Here is a tiny trained network, its code and every weight. The questions are about switching its units off for an input and a target symbol, where a switched-off unit gives its printed mean instead of its output.

import numpy as np


def w(rows, s, z=0):
    codes = np.array(rows[::2]) - 128.0
    scale = np.full(codes.shape[1], s)
    scale[-1] = z or s
    return codes * scale


def norm(h):
    return h / np.sqrt((h * h).mean(-1, keepdims=True) + 1e-5)


def f(y):
    return y / 2 * (1 + np.tanh(0.7978845608 * (y + 0.044715 * y**3)))


def softmax(a):
    e = np.exp(a - a.max(-1, keepdims=True))
    return e / e.sum(-1, keepdims=True)


def log_softmax(a):
    a = a - a.max(-1, keepdims=True)
    return a - np.log(np.exp(a).sum(-1, keepdims=True))


def net(x, mask):
    ids = ['ΓΔΘΠαβεζηλμω'.index(c) for c in x.split()]
    T = len(ids)
    res = E[ids] + P[:T]
    r = norm(res)
    for j in range(2):
        rows = slice(2 * j, 2 * j + 2)
        q, k, v = (r @ M[0][rows].T for M in (Q, K, V))
        z = softmax(np.where(np.tri(T) > 0, q @ k.T / 2**0.5, -1e9)) @ v
        o = O[0][rows]
        res = res + np.where(mask[j], z, o[:, -1]) @ o[:, :-1]
    y = f(norm(res) @ A[0][:, :-1].T + A[0][:, -1])
    res = res + np.where(mask[2:6], y, B[0][:, -1]) @ B[0][:, :-1]
    return log_softmax(norm(res)[-1] @ U[:, :-1].T + U[:, -1])


Q, K, V, O, A, B = {}, {}, {}, {}, {}, {}
E = w([
[133,59,112,104],'Γ',
[132,78,194,117],'Δ',
[139,183,70,109],'Θ',
[162,201,119,249],'Π',
[107,88,199,118],'α',
[170,155,2,174],'β',
[124,65,222,114],'ε',
[215,113,96,55],'ζ',
[156,89,166,101],'η',
[202,21,93,175],'λ',
[44,180,123,193],'μ',
[198,61,89,127],'ω',
],0.0094)
P = w([
[111,77,185,147],'0',
[107,110,141,172],'1',
[108,145,121,130],'2',
[133,181,40,211],'3',
[109,254,94,67],'4',
[161,51,58,210],'5',
[99,216,113,57],'6',
[151,187,27,167],'7',
],0.0095)
Q[0] = w([
[179,122,131,204],'h0',
[91,208,231,70],'h0',
[1,139,72,108],'h1',
[158,83,44,203],'h1',
],0.0087)
K[0] = w([
[90,135,81,21],'h0',
[194,4,94,208],'h0',
[219,1,91,13],'h1',
[99,189,197,19],'h1',
],0.0066)
V[0] = w([
[11,25,89,42],'h0',
[254,91,114,69],'h0',
[33,173,156,104],'h1',
[110,125,245,83],'h1',
],0.0098)
O[0] = w([
[2,117,61,184,19],'h0',
[195,101,71,203,3],'h0',
[59,162,193,130,119],'h1',
[162,96,224,174,121],'h1',
],0.013,0.0037)
A[0] = w([
[118,92,192,121,77],'n0',
[148,143,62,66,246],'n1',
[159,196,161,94,128],'n2',
[2,145,109,48,254],'n3',
],0.0096,0.0065)
B[0] = w([
[192,140,198,227,132],'n0',
[162,228,12,150,254],'n1',
[204,121,57,106,197],'n2',
[167,254,47,79,245],'n3',
],0.0087,0.0067)
U = w([
[124,105,157,130,137],'Γ',
[139,105,120,113,3],'Δ',
[149,97,139,157,136],'Θ',
[63,198,175,33,87],'Π',
[254,134,166,66,209],'α',
[87,139,186,136,208],'β',
[163,84,94,156,29],'ε',
[164,120,109,132,40],'ζ',
[166,80,95,161,32],'η',
[129,110,168,146,156],'λ',
[163,99,98,114,156],'μ',
[40,90,39,168,215],'ω',
],0.0084,0.004)

Each question gives the input, a string of symbols that net reads in full, and the target symbol t.
The units are the heads (2 rows each of Q, K, V and O) and the neurons (one row each of A and B). Each row of codes is followed by its name. A weight is (code - 128) times the scale printed after its matrix; where a second scale follows, it is the last column's (O, A, B and U).
mask holds one flag per unit, heads first, then neurons. A switched-off unit (its flag False) gives its mean, the last column of its rows in O or B, instead of its output. The means were averaged over made-up inputs and are rounded, as every weight is.
A unit's drop is (log p(t) with every unit on - log p(t) with that unit switched off) / (log p(t) with every unit on - log p(t) with every unit switched off).
The circuit of an input: a set's keep is (log p(t) with only the set's units on - log p(t) with every unit switched off) / (log p(t) with every unit on - log p(t) with every unit switched off). Starting from all 6 units, units are removed one at a time, each time the one whose removal leaves the highest keep (on an exact tie, the one counted first), for as long as the keep stays at least 0.8.
units of the circuit, in order: the units of the circuit, biggest drop first
k most important neurons: the k neurons with the biggest drops, biggest first
which heads matter: for each layer, one digit per head in row order, 1 if its drop is at least 0.15 and else 0, layers parted by /
drop when u is switched off: that unit's drop, to one decimal
input Θ α Π ζ, target Π: units of the circuit, in order => [h0]
input ε Π α Γ, target β: units of the circuit, in order => [h1 h0]
input α Π Π λ α Π μ η, target Π: units of the circuit, in order => [h1 h0]
input Π α Π μ, target α: units of the circuit, in order => [h0 n2]
input Γ Γ μ, target ω: which heads matter => 10
input Γ ω μ Δ, target Π: which heads matter => 10
input Δ Π Π μ, target α: units of the circuit, in order => [h0 h1]
input μ μ η, target Π: which heads matter => 11
input Θ Δ α μ, target Π: 2 most important neurons => [n3 n1]
input α Γ ζ, target ω: drop when h0 is switched off => 1.7
input Θ Π μ Γ, target Π: drop when h0 is switched off => 0.2
input ε β Γ λ, target ω: drop when h0 is switched off => 1.8
input β η Γ Π, target ω: drop when h0 is switched off => 0.8
input ε Δ α Δ, target β: most important neuron => [n1]
